After every row comes roughly how far along a hidden order it lies, from 0 to 10.
19	8	9	4	22	0	8	14	10	-5	10	-29	13	9	2	12	4	5	-6	17	-28	10	-13	7	11	-2	14	46	9	3	-4	-8	2	-2	14	-9	-5	12	28	-6	18	5	-27	-28	11	-1	2	-56	34	13	18	-17	28	5	2	11	-3	6	-5	12	-21	-3	3	7	-3	27	-12	15	-13	0	-14	-32	-45	12	-5	12	-14	-33	1	25	3	17	-6	11
5
-8	-6	1	-13	10	-2	-2	19	2	-14	21	-29	11	6	-7	-1	-20	-2	12	33	-36	-6	0	14	-28	-11	11	23	-21	9	-9	-5	-24	2	-14	-5	3	12	23	-2	4	-10	-28	-20	7	13	0	-38	21	13	1	-4	-13	6	2	16	-14	-22	-15	-5	7	-31	-5	17	2	-1	6	3	-11	0	4	-24	-31	12	-16	-12	-1	0	3	21	-11	17	-23	0
2
28	19	13	22	8	4	13	-16	11	14	-16	10	-7	-2	9	5	36	8	-22	-27	26	18	-13	-16	47	14	-2	12	37	-12	7	-5	41	-4	31	-3	-11	0	-4	-7	14	21	17	3	2	-25	1	-2	8	-7	23	-8	48	-13	-2	-17	15	36	19	22	-33	40	7	-2	-7	27	-19	12	4	2	-18	8	3	-6	16	23	-13	-32	-3	-2	19	-2	25	15
9
-9	-9	-3	-14	9	-3	-5	21	-3	-14	18	-28	14	8	-6	4	-28	-4	13	29	-36	-7	2	16	-29	-12	9	20	-20	11	-8	-1	-28	2	-16	-3	5	7	20	0	0	-14	-31	-19	5	18	0	-34	15	14	-6	-5	-20	12	2	20	-14	-22	-17	-9	12	-33	-3	6	4	-5	6	1	-11	-1	4	-28	-28	13	-15	-10	1	4	3	14	-13	13	-25	-5
2
10	2	3	-1	19	-1	3	19	5	-11	14	-32	15	12	2	14	-6	1	0	19	-35	4	-9	13	-2	-6	15	42	-1	7	-6	-4	-12	-1	4	-6	-2	9	26	-2	11	-4	-35	-29	9	10	1	-53	29	16	6	-14	7	14	4	20	-8	-2	-12	1	-8	-18	3	2	1	17	-6	12	-15	-1	-10	-39	-46	15	-10	5	-9	-22	2	25	-3	17	-15	3
4
-10	-9	-3	-14	8	-3	-5	20	-2	-14	19	-27	13	6	-7	1	-24	-3	13	28	-36	-8	2	15	-34	-12	9	20	-23	10	-8	-2	-28	3	-17	-3	5	9	21	1	-3	-11	-30	-18	6	17	0	-32	16	12	-5	-3	-22	10	2	17	-15	-24	-18	-9	12	-33	-5	9	3	-7	8	0	-10	-1	5	-24	-27	12	-15	-14	1	4	3	18	-13	14	-25	-4
2
23	13	0	28	-7	4	8	-21	-2	21	-35	34	-10	-2	18	15	41	4	-26	-58	47	16	-7	-19	59	20	-11	-15	45	-14	16	9	44	-7	34	7	-8	-22	-29	3	-3	17	32	19	-9	-19	0	44	-23	-10	-2	-3	32	2	0	-16	25	50	22	14	-22	52	16	-37	-3	15	-18	3	10	-1	-17	15	25	-14	23	31	-2	-14	-4	-28	23	-21	37	3
10
26	13	2	24	1	3	9	-12	1	15	-27	21	-4	4	17	18	37	4	-24	-44	28	16	-10	-13	56	16	-4	2	41	-10	12	6	37	-6	33	4	-8	-16	-16	1	3	14	19	6	-5	-15	1	17	-10	-4	5	-8	33	5	0	-9	20	43	17	14	-25	42	15	-33	-3	21	-17	7	4	-1	-19	0	8	-8	18	31	-6	-22	-3	-15	20	-12	29	5
9
27	21	16	25	1	5	14	-30	15	22	-23	30	-18	-11	9	-6	43	11	-25	-36	47	17	-11	-25	53	19	-8	-6	40	-19	10	-8	52	-4	34	-3	-13	0	-15	-10	13	28	38	17	0	-38	2	21	-2	-18	29	-1	56	-28	-5	-33	21	39	28	26	-34	59	4	7	-10	25	-21	10	12	4	-14	33	25	-14	22	19	-12	-29	-4	-11	24	-8	37	19
10
-40	-16	-1	-31	-11	-3	-12	0	2	-12	27	-7	-7	-15	-24	-35	-43	-5	30	47	-15	-22	18	6	-63	-17	-3	-27	-51	5	-13	-8	-39	9	-43	-2	11	19	7	-3	-6	-12	-1	10	3	8	-1	7	-1	-6	-4	20	-42	-21	-4	-4	-18	-56	-12	-19	34	-40	-23	48	3	-35	22	-15	5	3	30	28	19	1	-16	-45	11	37	3	8	-23	8	-26	-5
0
